Below is a small trained network, with its code and all its weights. Each question gives an input and a class and asks what happens when units are switched off, that is, made to give their printed mean instead of their output.

import numpy as np


def w(rows, s, z=0):
    codes = np.array(rows[::2]) - 128.0
    scale = np.full(codes.shape[1], s)
    scale[-1] = z or s
    return codes * scale


def f(y):
    return y / 2 * (1 + np.tanh(0.7978845608 * (y + 0.044715 * y**3)))


def log_softmax(a):
    a = a - a.max(-1, keepdims=True)
    return a - np.log(np.exp(a).sum(-1, keepdims=True))


def net(x, mask):
    res = np.array(x, float).reshape(1, 6) / 4 @ E
    y = f(res @ A[0][:, :-1].T + A[0][:, -1])
    res = res + np.where(mask, y, B[0][:, -1]) @ B[0][:, :-1]
    return log_softmax(res[-1] @ U[:, :-1].T + U[:, -1])


A, B = {}, {}
E = w([
[29,83,94,129,254,89],'x0',
[111,128,106,130,115,124],'x1',
[56,94,190,86,81,58],'x2',
[132,129,137,129,131,131],'x3',
[124,79,105,6,132,176],'x4',
[119,123,111,134,117,125],'x5',
],0.0098)
A[0] = w([
[142,153,153,67,24,139,116],'n0',
[112,150,132,94,99,171,37],'n1',
[140,12,164,67,109,152,91],'n2',
[131,117,146,92,132,94,75],'n3',
[83,74,142,105,198,91,98],'n4',
[99,65,224,79,70,7,143],'n5',
[147,196,136,111,101,133,61],'n6',
[119,137,119,110,132,132,2],'n7',
[162,109,102,74,136,144,80],'n8',
[169,111,104,97,135,152,118],'n9',
[139,209,147,99,53,154,91],'n10',
[147,182,160,100,75,153,73],'n11',
[118,150,139,171,136,69,79],'n12',
[151,151,150,131,62,173,113],'n13',
[193,118,106,31,134,100,110],'n14',
[183,210,103,105,179,154,106],'n15',
[171,95,144,110,99,78,145],'n16',
[127,105,175,122,42,128,121],'n17',
[119,74,87,25,125,155,81],'n18',
[115,153,172,130,168,153,55],'n19',
[82,139,162,135,174,148,54],'n20',
[102,71,128,121,180,104,114],'n21',
[115,106,136,93,94,198,47],'n22',
[123,179,177,193,113,76,109],'n23',
[178,141,61,139,154,160,149],'n24',
[154,123,120,117,175,78,135],'n25',
[159,139,111,144,93,171,112],'n26',
[111,121,116,105,122,153,7],'n27',
],0.014,0.0066)
B[0] = w([
[116,119,98,50,130,104,214],'n0',
[181,98,86,52,173,102,140],'n1',
[170,36,151,216,62,117,194],'n2',
[116,178,108,151,121,182,139],'n3',
[174,211,58,47,202,53,211],'n4',
[33,205,222,107,82,250,248],'n5',
[199,64,122,132,209,116,152],'n6',
[186,225,124,47,149,88,118],'n7',
[187,142,164,159,64,109,160],'n8',
[134,89,162,164,89,159,160],'n9',
[209,131,95,50,158,43,195],'n10',
[188,136,41,103,149,47,177],'n11',
[174,53,177,188,76,121,168],'n12',
[131,139,136,39,158,75,191],'n13',
[171,130,88,166,142,122,183],'n14',
[31,225,139,106,125,165,185],'n15',
[80,202,118,85,159,131,155],'n16',
[108,182,62,69,190,112,183],'n17',
[202,41,223,254,107,144,207],'n18',
[95,131,147,92,54,101,127],'n19',
[181,152,152,61,107,81,150],'n20',
[146,206,50,60,167,46,189],'n21',
[148,77,156,121,45,108,158],'n22',
[234,66,153,228,47,115,195],'n23',
[46,198,250,84,84,229,196],'n24',
[135,184,113,86,213,51,154],'n25',
[73,135,119,74,156,115,172],'n26',
[177,94,115,109,120,94,125],'n27',
],0.0077,0.014)
U = w([
[128,186,58,91,191,67,57],'0',
[73,213,147,110,105,216,254],'1',
[230,123,170,254,92,101,52],'2',
],0.0092,0.0039)

Each question gives the input, the list of numbers given to net, and the class t.
The units are the neurons (one row each of A and B). Each row of codes is followed by its name. A weight is (code - 128) times the scale printed after its matrix; where a second scale follows, it is the last column's (A, B and U).
mask holds one flag per neuron, in row order. A switched-off neuron (its flag False) gives its mean, the last column of its row in B, instead of its output. The means were averaged over made-up inputs and are rounded, as every weight is.
A unit's drop is (log p(t) with every unit on - log p(t) with that unit switched off) / (log p(t) with every unit on - log p(t) with every unit switched off).
The circuit of an input: a set's keep is (log p(t) with only the set's units on - log p(t) with every unit switched off) / (log p(t) with every unit on - log p(t) with every unit switched off). Starting from the 12 units with the biggest drops (on a tie, the unit counted first), units are removed one at a time, each time the one whose removal leaves the highest keep (on an exact tie, the one counted first), for as long as the keep stays at least 0.8.
units of the circuit, in order: the units of the circuit, biggest drop first
unit that matters most: the unit with the biggest drop
top k neurons: the k neurons with the biggest drops, biggest first
drop when u is switched off: that unit's drop, to one decimal
input [5,8,-8,-5,4,6], class 1: units of the circuit, in order -> [n24]
input [6,3,8,-6,1,4], class 1: top 3 neurons -> [n5, n10, n11]
input [3,-4,5,-4,6,-6], class 2: top 3 neurons -> [n18, n2, n24]
input [-5,-7,3,7,-5,-4], class 0: top 3 neurons -> [n17, n18, n2]
input [-1,-2,-2,6,3,1], class 2: units of the circuit, in order -> [n5, n4]
input [-5,-2,0,6,5,6], class 0: top 2 neurons -> [n0, n23]
input [-1,3,2,5,3,8], class 2: top 2 neurons -> [n24, n15]
input [6,2,8,4,-4,-7], class 1: top 2 neurons -> [n5, n10]
input [-2,-4,-7,6,-6,-5], class 1: top 2 neurons -> [n15, n24]
input [3,-7,2,8,5,0], class 2: top 2 neurons -> [n18, n2]
input [-8,2,-8,-5,5,5], class 0: top 2 neurons -> [n10, n5]
input [0,-4,3,6,4,5], class 2: top 4 neurons -> [n2, n18, n24, n15]
input [5,-8,-7,5,2,-4], class 1: drop when n15 is switched off -> 0.1
input [1,-4,4,-7,6,-1], class 2: unit that matters most -> n18
input [-6,7,-6,-7,-5,6], class 0: drop when n5 is switched off -> 0.8
input [-4,-6,3,8,-2,-8], class 0: drop when n10 is switched off -> 0.2
